Below are the code and all the weights of a small trained network. Each question names an input and a target symbol and asks about switching units off, where a switched-off unit gives its printed mean instead of its output.

import numpy as np


def w(rows, s, z=0):
    codes = np.array(rows[::2]) - 128.0
    scale = np.full(codes.shape[1], s)
    scale[-1] = z or s
    return codes * scale


def norm(h):
    return h / np.sqrt((h * h).mean(-1, keepdims=True) + 1e-5)


def f(y):
    return np.maximum(y, 0)


def softmax(a):
    e = np.exp(a - a.max(-1, keepdims=True))
    return e / e.sum(-1, keepdims=True)


def log_softmax(a):
    a = a - a.max(-1, keepdims=True)
    return a - np.log(np.exp(a).sum(-1, keepdims=True))


def net(x, mask):
    ids = ['αβγδεζηθμξπστφω'.index(c) for c in x.split()]
    T = len(ids)
    res = E[ids] + P[:T]
    r = norm(res)
    for j in range(2):
        rows = slice(2 * j, 2 * j + 2)
        q, k, v = (r @ M[0][rows].T for M in (Q, K, V))
        z = softmax(np.where(np.tri(T) > 0, q @ k.T / 2**0.5, -1e9)) @ v
        o = O[0][rows]
        res = res + np.where(mask[j], z, o[:, -1]) @ o[:, :-1]
    y = f(norm(res) @ A[0][:, :-1].T + A[0][:, -1])
    res = res + np.where(mask[2:14], y, B[0][:, -1]) @ B[0][:, :-1]
    return log_softmax(norm(res)[-1] @ U[:, :-1].T + U[:, -1])


Q, K, V, O, A, B = {}, {}, {}, {}, {}, {}
E = w([
[145,95,178,192,144,5,132,90,81,145],'α',
[144,123,10,85,88,57,158,158,102,158],'β',
[202,144,76,46,141,69,189,102,141,240],'γ',
[181,51,57,67,170,72,149,114,122,169],'δ',
[163,162,78,86,174,97,197,98,227,203],'ε',
[123,251,50,109,128,103,205,126,161,114],'ζ',
[102,113,226,132,45,172,69,125,162,128],'η',
[161,175,51,41,209,93,110,76,140,113],'θ',
[129,66,78,203,60,97,135,21,164,74],'μ',
[142,166,79,107,197,102,228,94,177,118],'ξ',
[106,99,167,144,164,32,120,224,186,102],'π',
[6,73,133,118,170,154,148,143,80,202],'σ',
[132,18,169,142,155,184,212,155,114,88],'τ',
[207,183,91,65,141,116,179,142,147,148],'φ',
[115,78,41,98,174,58,192,84,180,180],'ω',
],0.019)
P = w([
[175,146,2,167,233,127,164,173,94,139],'0',
[164,144,47,79,196,89,212,127,123,108],'1',
[150,136,63,72,183,92,202,129,115,93],'2',
[145,129,80,73,173,100,195,128,112,91],'3',
[138,116,95,74,169,101,177,127,125,93],'4',
[131,124,107,73,161,115,167,118,118,82],'5',
[127,119,121,78,157,101,159,116,130,96],'6',
[115,107,134,77,160,113,143,118,139,90],'7',
[114,111,152,84,155,108,142,106,127,94],'8',
[91,122,159,79,141,116,134,105,133,92],'9',
[96,123,192,79,135,124,131,98,138,102],'10',
],0.013)
Q[0] = w([
[180,154,164,220,45,228,43,202,109,161],'H1',
[133,128,112,171,168,134,159,163,104,112],'H1',
[129,87,148,6,156,96,177,81,152,89],'H2',
[167,153,110,99,151,125,164,119,102,150],'H2',
],0.016)
K[0] = w([
[175,149,33,113,188,113,162,135,119,142],'H1',
[134,145,131,53,133,124,139,105,129,129],'H1',
[80,112,253,147,82,149,96,137,118,111],'H2',
[88,100,209,146,128,107,140,133,110,110],'H2',
],0.018)
V[0] = w([
[156,107,114,147,82,181,123,144,182,97],'H1',
[80,124,168,122,159,135,150,253,126,171],'H1',
[127,103,124,179,141,184,157,92,74,168],'H2',
[69,154,88,65,119,175,108,116,141,168],'H2',
],0.014)
O[0] = w([
[160,78,143,82,24,113,140,98,197,4,28],'H1',
[63,150,229,28,136,118,191,201,132,145,140],'H1',
[106,143,138,77,95,189,197,107,38,148,122],'H2',
[125,131,17,100,128,144,130,139,162,207,1],'H2',
],0.012,0.0089)
A[0] = w([
[152,76,145,113,163,90,162,153,142,128,120],'N1',
[143,91,119,176,62,146,69,128,217,84,108],'N2',
[135,136,111,172,119,144,107,128,88,194,85],'N3',
[210,144,127,136,110,131,164,106,159,132,108],'N4',
[74,103,163,119,118,127,127,155,190,97,198],'N5',
[154,62,90,155,67,104,103,76,188,57,60],'N6',
[29,82,104,58,92,213,195,100,78,94,145],'N7',
[75,134,187,157,144,146,80,118,51,126,107],'N8',
[94,136,80,152,117,123,184,165,140,136,108],'N9',
[124,117,204,67,14,211,221,91,82,43,60],'N10',
[208,126,101,169,100,92,96,120,119,123,117],'N11',
[155,186,222,197,147,104,152,83,4,133,4],'N12',
],0.017,0.011)
B[0] = w([
[126,120,187,136,113,126,115,128,120,83,181],'N1',
[80,104,135,55,140,143,81,130,125,113,163],'N2',
[134,99,149,110,94,131,138,123,172,84,164],'N3',
[117,121,168,157,119,158,118,152,139,134,145],'N4',
[111,121,80,50,138,85,128,170,142,116,193],'N5',
[82,77,191,80,142,142,86,147,177,114,172],'N6',
[107,129,138,87,115,186,199,109,131,85,209],'N7',
[162,168,156,103,112,119,140,101,150,139,206],'N8',
[102,109,169,140,75,127,90,112,120,104,143],'N9',
[185,128,104,84,94,148,175,77,135,7,221],'N10',
[110,139,156,99,115,161,157,163,84,126,171],'N11',
[113,155,198,106,102,94,60,82,79,168,251],'N12',
],0.02,0.017)
U = w([
[61,206,101,165,105,128,93,137,161,101,129],'α',
[203,98,134,99,109,116,141,141,164,201,111],'β',
[182,177,166,147,138,192,92,210,126,117,87],'γ',
[161,169,118,91,93,145,83,143,185,155,52],'δ',
[216,156,119,119,92,115,167,81,178,67,171],'ε',
[88,86,145,147,147,220,36,107,121,100,89],'ζ',
[157,151,63,121,187,136,70,139,123,125,211],'η',
[143,154,175,117,121,95,65,89,99,155,167],'θ',
[127,122,80,111,59,86,88,172,95,130,108],'μ',
[190,57,142,112,180,106,127,151,63,136,3],'ξ',
[72,145,143,201,193,127,133,115,136,87,129],'π',
[94,84,106,152,150,70,143,76,143,138,125],'σ',
[42,160,130,103,159,158,171,134,109,174,72],'τ',
[146,132,145,165,128,132,115,124,240,151,231],'φ',
[129,172,150,128,193,10,159,200,146,92,37],'ω',
],0.011,0.0048)

Each question gives the input, a string of symbols that net reads in full, and the target symbol t.
The units are the heads (2 rows each of Q, K, V and O) and the neurons (one row each of A and B). Each row of codes is followed by its name. A weight is (code - 128) times the scale printed after its matrix; where a second scale follows, it is the last column's (O, A, B and U).
mask holds one flag per unit, heads first, then neurons. A switched-off unit (its flag False) gives its mean, the last column of its rows in O or B, instead of its output. The means were averaged over made-up inputs and are rounded, as every weight is.
A unit's drop is (log p(t) with every unit on - log p(t) with that unit switched off) / (log p(t) with every unit on - log p(t) with every unit switched off).
The circuit of an input: a set's keep is (log p(t) with only the set's units on - log p(t) with every unit switched off) / (log p(t) with every unit on - log p(t) with every unit switched off). Starting from the 12 units with the biggest drops (on a tie, the unit counted first), units are removed one at a time, each time the one whose removal leaves the highest keep (on an exact tie, the one counted first), for as long as the keep stays at least 0.8.
units of the circuit, in order: the units of the circuit, biggest drop first
most important unit: the unit with the biggest drop
k most important neurons: the k neurons with the biggest drops, biggest first
heads that matter: for each layer, one digit per head in row order, 1 if its drop is at least 0.15 and else 0, layers parted by /
input η β θ θ δ π σ, target ε: units of the circuit, in order	[H1; N10]
input α θ θ β ξ θ, target θ: most important unit	H1
input β θ δ θ γ, target β: heads that matter	11
input θ θ α β, target θ: heads that matter	00
input τ α φ β β γ α φ φ α ζ, target θ: heads that matter	10
input β θ τ σ ξ γ, target τ: units of the circuit, in order	[H2; H1; N10]
input θ σ α μ β ζ, target ζ: heads that matter	10
input π θ α σ σ β μ τ, target ε: units of the circuit, in order	[N10; H1]
input ω ω δ, target ξ: heads that matter	11
input μ φ θ θ θ, target ζ: heads that matter	10
input δ π φ, target ω: heads that matter	01
input δ ω θ γ θ φ φ, target γ: 4 most important neurons	[N12; N10; N11; N5]
input α φ τ θ σ β, target τ: heads that matter	11
input ζ ω θ, target η: 2 most important neurons	[N12; N10]
input μ τ φ ξ θ β α ζ σ θ φ, target τ: most important unit	H2
input θ α α μ θ ζ φ, target ζ: heads that matter	10
input α φ φ, target θ: heads that matter	10
input θ ξ θ γ ε, target φ: 4 most important neurons	[N10; N12; N5; N7]
input α θ α β θ η, target φ: 3 most important neurons	[N10; N12; N3]
input τ θ θ δ φ φ β δ, target ε: most important unit	N10
